Below is a small trained network, with its code and all its weights. Each question gives an input and a class and asks what happens when units are switched off, that is, made to give their printed mean instead of their output.

import numpy as np


def w(rows, s, z=0):
    codes = np.array(rows[::2]) - 128.0
    scale = np.full(codes.shape[1], s)
    scale[-1] = z or s
    return codes * scale


def f(y):
    return np.maximum(y, 0)


def log_softmax(a):
    a = a - a.max(-1, keepdims=True)
    return a - np.log(np.exp(a).sum(-1, keepdims=True))


def net(x, mask):
    res = np.array(x, float).reshape(1, 5) / 4 @ E
    y = f(res @ A[0][:, :-1].T + A[0][:, -1])
    res = res + np.where(mask, y, B[0][:, -1]) @ B[0][:, :-1]
    return log_softmax(res[-1] @ U[:, :-1].T + U[:, -1])


A, B = {}, {}
E = w([
[130,129,128],'x0',
[195,106,18],'x1',
[26,52,119],'x2',
[127,127,129],'x3',
[39,254,94],'x4',
],0.0086)
A[0] = w([
[192,69,97,198],'N0',
[167,140,15,72],'N1',
[56,69,93,73],'N2',
[53,162,168,33],'N3',
[114,138,87,246],'N4',
[195,56,203,126],'N5',
[83,179,126,57],'N6',
[129,133,190,56],'N7',
[156,61,161,58],'N8',
[140,120,73,78],'N9',
[139,207,111,38],'N10',
[118,141,136,86],'N11',
[134,22,181,138],'N12',
[155,108,58,71],'N13',
[140,158,54,183],'N14',
[95,151,199,67],'N15',
[97,162,103,69],'N16',
[184,143,60,113],'N17',
[104,106,38,120],'N18',
[77,158,58,85],'N19',
[254,220,179,140],'N20',
[209,71,89,207],'N21',
[119,135,179,64],'N22',
[96,158,110,87],'N23',
[139,162,220,82],'N24',
[108,150,138,65],'N25',
[136,154,149,255],'N26',
[166,72,105,227],'N27',
[103,82,169,249],'N28',
[60,147,95,119],'N29',
],0.012,0.0067)
B[0] = w([
[115,155,136,240],'N0',
[187,77,180,195],'N1',
[84,35,70,184],'N2',
[176,112,129,172],'N3',
[128,190,187,219],'N4',
[172,193,67,236],'N5',
[217,123,80,167],'N6',
[200,107,158,144],'N7',
[183,155,59,181],'N8',
[142,89,144,152],'N9',
[152,121,85,170],'N10',
[149,90,138,132],'N11',
[148,165,105,243],'N12',
[166,90,183,166],'N13',
[132,147,167,208],'N14',
[171,73,165,163],'N15',
[177,142,89,156],'N16',
[131,64,196,189],'N17',
[130,89,209,186],'N18',
[147,155,95,184],'N19',
[1,49,47,241],'N20',
[73,175,135,254],'N21',
[199,80,203,142],'N22',
[188,122,73,157],'N23',
[176,80,182,169],'N24',
[148,100,112,138],'N25',
[94,146,163,217],'N26',
[118,170,152,237],'N27',
[90,149,149,238],'N28',
[144,160,104,186],'N29',
],0.0072,0.0092)
U = w([
[90,187,148,236],'0',
[101,174,131,234],'1',
[208,54,166,44],'2',
[195,207,24,3],'3',
[53,25,9,67],'4',
],0.012,0.0071)

Each question gives the input, the list of numbers given to net, and the class t.
The units are the neurons (one row each of A and B). Each row of codes is followed by its name. A weight is (code - 128) times the scale printed after its matrix; where a second scale follows, it is the last column's (A, B and U).
mask holds one flag per neuron, in row order. A switched-off neuron (its flag False) gives its mean, the last column of its row in B, instead of its output. The means were averaged over made-up inputs and are rounded, as every weight is.
A unit's drop is (log p(t) with every unit on - log p(t) with that unit switched off) / (log p(t) with every unit on - log p(t) with every unit switched off).
The circuit of an input: a set's keep is (log p(t) with only the set's units on - log p(t) with every unit switched off) / (log p(t) with every unit on - log p(t) with every unit switched off). Starting from the 12 units with the biggest drops (on a tie, the unit counted first), units are removed one at a time, each time the one whose removal leaves the highest keep (on an exact tie, the one counted first), for as long as the keep stays at least 0.8.
units of the circuit, in order: the units of the circuit, biggest drop first
unit that matters most: the unit with the biggest drop
k most important neurons: the k neurons with the biggest drops, biggest first
drop of u: that unit's drop, to one decimal
input [-1,8,-3,-2,-4], class 2: units of the circuit, in order : N17
input [0,1,0,-3,-4], class 3: units of the circuit, in order : N5, N18
input [-3,-5,-1,4,-7], class 3: 3 most important neurons : N5, N8, N12
input [-3,7,4,7,-7], class 0: units of the circuit, in order : N21, N27
input [-8,8,-4,-7,-6], class 1: 4 most important neurons : N21, N0, N27, N20
input [0,7,4,5,-3], class 2: 2 most important neurons : N1, N13
input [0,-2,-5,7,8], class 3: units of the circuit, in order : N6, N10
input [3,7,-5,4,0], class 2: 3 most important neurons : N1, N17, N13
input [-5,7,2,0,7], class 2: 2 most important neurons : N1, N18
input [0,-7,4,-1,6], class 2: 2 most important neurons : N15, N3
input [-3,-8,-7,7,6], class 2: 2 most important neurons : N24, N15
input [8,8,-7,-6,4], class 1: 2 most important neurons : N20, N21
input [1,-1,2,0,8], class 3: drop of N6 : 0.1
input [-1,-7,8,5,5], class 4: unit that matters most : N2
input [3,3,-6,-4,2], class 4: drop of N20 : 0.9
input [-5,3,-4,8,-4], class 0: drop of N26 : 0.0
